K776: [ 98 111 137 170 132 100 162 176 163]
K521: [ 98 111 137 170 132  81  88 101  79]
K870: [113 107 127 168 153 161 163 160 161]
K252: [113  78 127 168 154 161 163 160 106]
K121: [136 102 114 119 132 147 145 173 146]
after: [107] : [127]
after: [136] : [102]
after: [154] : [161]
after: [101] : [79]
after: [173] : [146]
after: [153] : [161]

K106: [ 83 157 123 128  76 160]
K329: [198 103  90 179 135 185]
K957: [136 145  93 111  83 179]
K687: [143 103 121 117 199 173]
K415: [198 103  90 179 134 185]
K906: [ 94 162 106 147 131 123]
K622: [182 103  90  93 134 185]
K53: [143 103 121 117 114 133]
after: [136] : [145]
after: [94] : [162]
[198 103  90 179 134 185] : K415

K425: [141  85  98 169 156 154 155 144 140 154  64 124 116 105 177 164]
K898: [147  86 111 137 178 140  95 128 126 163  82 125 117 162 156 151]
K426: [141  74  84 135 133 140 158 154 115 136  62 140 119 118 198 139]
after: [162] : [156]
after: [125] : [117]
after: [62] : [140]
after: [136] : [62]
after: [119] : [118]
after: [163] : [82]
after: [147] : [86]

K859: [158 117 117 107 111 169 127 148 170 112 168 107 106 126 114 138 112 178
 123 114 114 130 164 155  79 138 138 134 111 161 122 114  98 160 118 112
 112 148]
K50: [134  76 125 131 152 129 116 152 135 138 107 133 112 140 139 145 108 128
  95 146 126 116 140 165 123 106 130 129 131 152  76 118  87  79 116 115
  90 122]
K636: [134  76 125 131 152 129 116 152 135 138 107 133 112 140 139 145 108 128
  95 146 126 116 141 166 127 108 131 133 129 152  81 111  86  79 116 111
  92 123]
K260: [134  76 125 131 152 129 116 152 135 138 107 133 112 140 139 145 108 122
  95 146 126 109 153 133  77 133 138 132 110 163 123 138  97 162 100 122
 101 155]
K588: [144  86 140 129 145 108 128 147 121 141  94 146 128 127 133 156 113 123
  94 137 126 126 139 174 147 105 139 135 119 159  70 135  98  69 124 118
  83 121]
K938: [134  76 125 131 152 129 116  98 135 138 107 133 112 140 139 145 108 128
  95 146 126 127 141 166 145 108 135 133 129 152  81 128  86  79 116 111
  92 123]
[134  76 125 131 152 129 116  98 135 138 107 133 112 140 139 145 108 128
  95 146 126 127 141 166 145 108 135 133 129 152  81 128  86  79 116 111
  92 123] : K938
after: [132] : [110]
after: [97] : [162]
after: [144] : [86]

K57: [172  85 178  81 174  85 167  80  88 178  80  81 175 170  85  79 170  84
 176]
K6: [166  90 172 170 172  85 164  84  86  83  82  80 175 167  90  84 173  89
 169]
K62: [174  85 168 173 173  87 167  79  85 169  80  86 171 171  90  82 170  82
 170]
after: [164] : [84]
[174  85 168 173 173  87 167  79  85 169  80  86 171 171  90  82 170  82
 170] : K62
[166  90 172 170 172  85 164  84  86  83  82  80 175 167  90  84 173  89
 169] : K6

K534: [123 139 170 122 136 122 121 121 120]
K498: [100 120  88 100 169 143  95 169 175]
K257: [136 115 141 136 118 135 138 186 116]
K613: [142 104 144 137 112 142 142 112 107]
K637: [123 139 119 140 136 122 121 136 137]
after: [144] : [137]
after: [141] : [136]
after: [118] : [135]
[100 120  88 100 169 143  95 169 175] : K498
[123 139 119 140 136 122 121 136 137] : K637

K149: [173 169 151 159 125 143]
K69: [ 86  84 111 162 120  77]
K565: [124 155 156  98 161 127]
K895: [124  97  99 156 128 164]
after: [173] : [169]
after: [125] : [143]
after: [151] : [159]
after: [97] : [99]
after: [99] : [156]
after: [159] : [125]
after: [98] : [161]

K547: [137 148 154  61 189 127 124 152 112 141 112 133]
K396: [128 127 125 137 118 129 129 125 131 126 127 128]
K269: [123 121 120 149 111 129 127 121 132 123 135 126]
K698: [129 125 118 147 109 124 131 120 135 130 130 128]
K452: [137 130 154  61 189 127 124 128 128 128 126 129]
K172: [135 130 128 123 127 126 132 128 130 132 123 130]
K46: [120 112 111 170  92 129 129 113 136 117 144 123]
K207: [122 117 119 155 105 131 128 119 133 118 137 125]
K718: [130 132 129 122 133 126 128 130 128 133 124 129]
K379: [128 127 130 129 126 154 128 129 128 124 127 128]
K275: [129 123 127 133 122 130 130 126 129 123 131 127]
K93: [130 135 132 115 140 125 127 133 126 135 123 130]
[137 130 154  61 189 127 124 128 128 128 126 129] : K452
after: [155] : [105]
after: [105] : [131]

